Below is a small trained network, with its code and all its weights. Each question gives an input and a class and asks what happens when units are switched off, that is, made to give their printed mean instead of their output.

import numpy as np


def w(rows, s, z=0):
    codes = np.array(rows[::2]) - 128.0
    scale = np.full(codes.shape[1], s)
    scale[-1] = z or s
    return codes * scale


def f(y):
    return np.maximum(y, 0)


def log_softmax(a):
    a = a - a.max(-1, keepdims=True)
    return a - np.log(np.exp(a).sum(-1, keepdims=True))


def net(x, mask):
    res = np.array(x, float).reshape(1, 2) / 4 @ E
    y = f(res @ A[0][:, :-1].T + A[0][:, -1])
    res = res + np.where(mask, y, B[0][:, -1]) @ B[0][:, :-1]
    return log_softmax(res[-1] @ U[:, :-1].T + U[:, -1])


A, B = {}, {}
E = w([
[13,161,75,246,150,146],'x0',
[87,179,183,92,233,185],'x1',
],0.012)
A[0] = w([
[187,101,169,84,119,119,78],'neuron 1',
[150,99,65,151,35,77,90],'neuron 2',
[86,139,46,158,128,153,76],'neuron 3',
[92,149,130,131,108,116,233],'neuron 4',
[132,155,138,160,139,101,197],'neuron 5',
[75,115,87,203,122,181,80],'neuron 6',
[130,155,150,115,222,186,95],'neuron 7',
[142,106,112,167,82,102,108],'neuron 8',
[120,157,112,110,133,116,254],'neuron 9',
[98,110,136,250,175,122,98],'neuron 10',
],0.011,0.0082)
B[0] = w([
[221,100,69,51,196,90,209],'neuron 1',
[102,254,98,158,156,220,254],'neuron 2',
[162,122,98,78,186,99,209],'neuron 3',
[162,64,172,117,59,101,222],'neuron 4',
[151,97,146,149,95,77,192],'neuron 5',
[166,114,74,91,178,95,239],'neuron 6',
[72,227,92,214,156,178,230],'neuron 7',
[107,183,62,151,121,169,197],'neuron 8',
[133,72,218,206,22,118,232],'neuron 9',
[143,110,83,56,148,51,247],'neuron 10',
],0.0097,0.0099)
U = w([
[152,84,105,5,217,70,72],'0',
[80,231,119,184,165,219,43],'1',
[119,17,202,164,22,108,253],'2',
],0.012,0.0051)

Each question gives the input, the list of numbers given to net, and the class t.
The units are the neurons (one row each of A and B). Each row of codes is followed by its name. A weight is (code - 128) times the scale printed after its matrix; where a second scale follows, it is the last column's (A, B and U).
mask holds one flag per neuron, in row order. A switched-off neuron (its flag False) gives its mean, the last column of its row in B, instead of its output. The means were averaged over made-up inputs and are rounded, as every weight is.
A unit's drop is (log p(t) with every unit on - log p(t) with that unit switched off) / (log p(t) with every unit on - log p(t) with every unit switched off).
The circuit of an input: a set's keep is (log p(t) with only the set's units on - log p(t) with every unit switched off) / (log p(t) with every unit on - log p(t) with every unit switched off). Starting from all 10 units, units are removed one at a time, each time the one whose removal leaves the highest keep (on an exact tie, the one counted first), for as long as the keep stays at least 0.8.
circuit, biggest first: the units of the circuit, biggest drop first
most important unit: the unit with the biggest drop
k most important neurons: the k neurons with the biggest drops, biggest first
drop of u: that unit's drop, to one decimal
input [0,-2], class 2: most important unit => neuron 7
input [6,6], class 0: 4 most important neurons => [neuron 10; neuron 2; neuron 6; neuron 3]
input [1,-4], class 1: 2 most important neurons => [neuron 2; neuron 8]
input [2,-3], class 2: circuit, biggest first => [neuron 7; neuron 1]
input [-5,6], class 1: 3 most important neurons => [neuron 7; neuron 10; neuron 6]
input [7,-7], class 0: 3 most important neurons => [neuron 10; neuron 6; neuron 3]
input [4,4], class 0: 4 most important neurons => [neuron 2; neuron 10; neuron 6; neuron 8]
input [-5,7], class 1: 2 most important neurons => [neuron 7; neuron 10]
input [8,5], class 0: drop of neuron 10 => 0.1
input [-2,6], class 1: drop of neuron 7 => 0.4
input [5,-8], class 1: drop of neuron 2 => 3.8
